Below is a small trained network, with its code and all its weights. Each question gives an input and a class and asks what happens when units are switched off, that is, made to give their printed mean instead of their output.

import numpy as np


def w(rows, s, z=0):
    codes = np.array(rows[::2]) - 128.0
    scale = np.full(codes.shape[1], s)
    scale[-1] = z or s
    return codes * scale


def f(y):
    return y / 2 * (1 + np.tanh(0.7978845608 * (y + 0.044715 * y**3)))


def log_softmax(a):
    a = a - a.max(-1, keepdims=True)
    return a - np.log(np.exp(a).sum(-1, keepdims=True))


def net(x, mask):
    res = np.array(x, float).reshape(1, 5) / 4 @ E
    y = f(res @ A[0][:, :-1].T + A[0][:, -1])
    res = res + np.where(mask, y, B[0][:, -1]) @ B[0][:, :-1]
    return log_softmax(res[-1] @ U[:, :-1].T + U[:, -1])


A, B = {}, {}
E = w([
[55,241,133,240,189,134,140],'x0',
[123,60,26,211,98,254,82],'x1',
[239,135,159,196,181,72,51],'x2',
[183,218,194,165,10,174,165],'x3',
[137,163,27,160,55,6,142],'x4',
],0.0093)
A[0] = w([
[217,96,97,203,158,145,90,102],'n1',
[156,140,173,177,58,189,128,106],'n2',
[132,152,43,131,85,83,110,109],'n3',
[31,184,118,226,198,166,128,122],'n4',
[149,157,182,81,186,161,133,115],'n5',
[187,77,87,85,98,166,122,122],'n6',
[145,192,174,155,62,168,153,111],'n7',
[128,107,137,134,151,248,81,117],'n8',
[144,156,58,126,82,73,153,103],'n9',
[133,101,27,207,66,155,116,123],'n10',
[72,160,212,43,136,26,179,95],'n11',
[132,91,54,156,145,177,109,246],'n12',
[14,117,43,97,64,216,159,120],'n13',
[70,94,76,118,232,119,108,99],'n14',
[159,47,143,68,111,128,124,113],'n15',
[135,128,199,91,168,182,139,99],'n16',
[188,137,121,160,145,126,38,101],'n17',
],0.013)
B[0] = w([
[162,108,173,152,192,203,152,192],'n1',
[118,36,130,33,109,82,132,195],'n2',
[76,180,84,72,172,181,114,186],'n3',
[213,158,51,156,38,129,180,250],'n4',
[102,181,95,115,143,138,74,173],'n5',
[179,164,80,173,43,114,181,193],'n6',
[136,42,127,46,135,80,147,204],'n7',
[67,181,77,143,165,110,17,212],'n8',
[68,161,39,99,196,164,130,187],'n9',
[115,152,148,149,128,77,2,228],'n10',
[172,108,176,203,136,136,31,235],'n11',
[99,127,172,137,95,74,98,252],'n12',
[187,120,201,158,203,213,164,251],'n13',
[103,10,135,30,111,63,175,194],'n14',
[173,153,71,135,80,135,163,194],'n15',
[84,196,61,94,170,168,114,176],'n16',
[152,128,167,129,176,207,212,176],'n17',
],0.012,0.017)
U = w([
[146,141,164,186,125,90,50,225],'0',
[45,203,51,104,173,150,119,102],'1',
[246,166,55,169,10,122,192,65],'2',
[124,10,148,50,118,78,164,61],'3',
[204,119,233,168,203,223,193,97],'4',
[73,190,199,175,46,52,102,254],'5',
[42,154,168,174,102,127,215,87],'6',
],0.011)

Each question gives the input, the list of numbers given to net, and the class t.
The units are the neurons (one row each of A and B). Each row of codes is followed by its name. A weight is (code - 128) times the scale printed after its matrix; where a second scale follows, it is the last column's (A, B and U).
mask holds one flag per neuron, in row order. A switched-off neuron (its flag False) gives its mean, the last column of its row in B, instead of its output. The means were averaged over made-up inputs and are rounded, as every weight is.
A unit's drop is (log p(t) with every unit on - log p(t) with that unit switched off) / (log p(t) with every unit on - log p(t) with every unit switched off).
most important unit: the unit with the biggest drop
top k neurons: the k neurons with the biggest drops, biggest first
drop of u: that unit's drop, to one decimal
input [-1,0,-6,4,7], class 1: most important unit	n9
input [-1,7,8,2,6], class 4: top 3 neurons	[n1, n17, n8]
input [-3,2,-3,-1,1], class 5: top 2 neurons	[n4, n1]
input [2,-2,7,-6,3], class 4: top 4 neurons	[n17, n1, n2, n7]
input [8,-1,2,8,-1], class 2: top 2 neurons	[n4, n14]
input [-6,-2,4,7,-4], class 3: top 3 neurons	[n4, n2, n7]
input [-5,-1,8,7,2], class 4: top 3 neurons	[n17, n1, n14]
input [2,-6,-6,-7,2], class 3: top 2 neurons	[n14, n10]
input [3,8,-5,-1,-1], class 0: top 3 neurons	[n10, n13, n8]
input [0,-4,6,-5,-6], class 1: top 2 neurons	[n13, n5]
input [6,-7,-6,8,-2], class 3: top 2 neurons	[n7, n2]
input [1,8,-6,8,2], class 0: top 3 neurons	[n10, n14, n8]
input [4,4,6,1,5], class 4: top 2 neurons	[n1, n17]
input [0,6,6,7,4], class 3: most important unit	n2
input [2,6,-5,-8,0], class 3: top 2 neurons	[n14, n11]
input [2,-2,2,2,2], class 5: top 3 neurons	[n13, n4, n1]
input [4,8,-7,2,2], class 0: top 2 neurons	[n10, n13]
input [-2,-7,-6,8,-5], class 3: drop of n7	2.5
input [8,5,1,-3,-7], class 2: drop of n16	0.0
input [6,-4,6,2,-6], class 1: drop of n16	0.9
input [-7,5,-1,0,-2], class 2: most important unit	n6
input [6,-2,-7,8,8], class 1: drop of n3	0.7
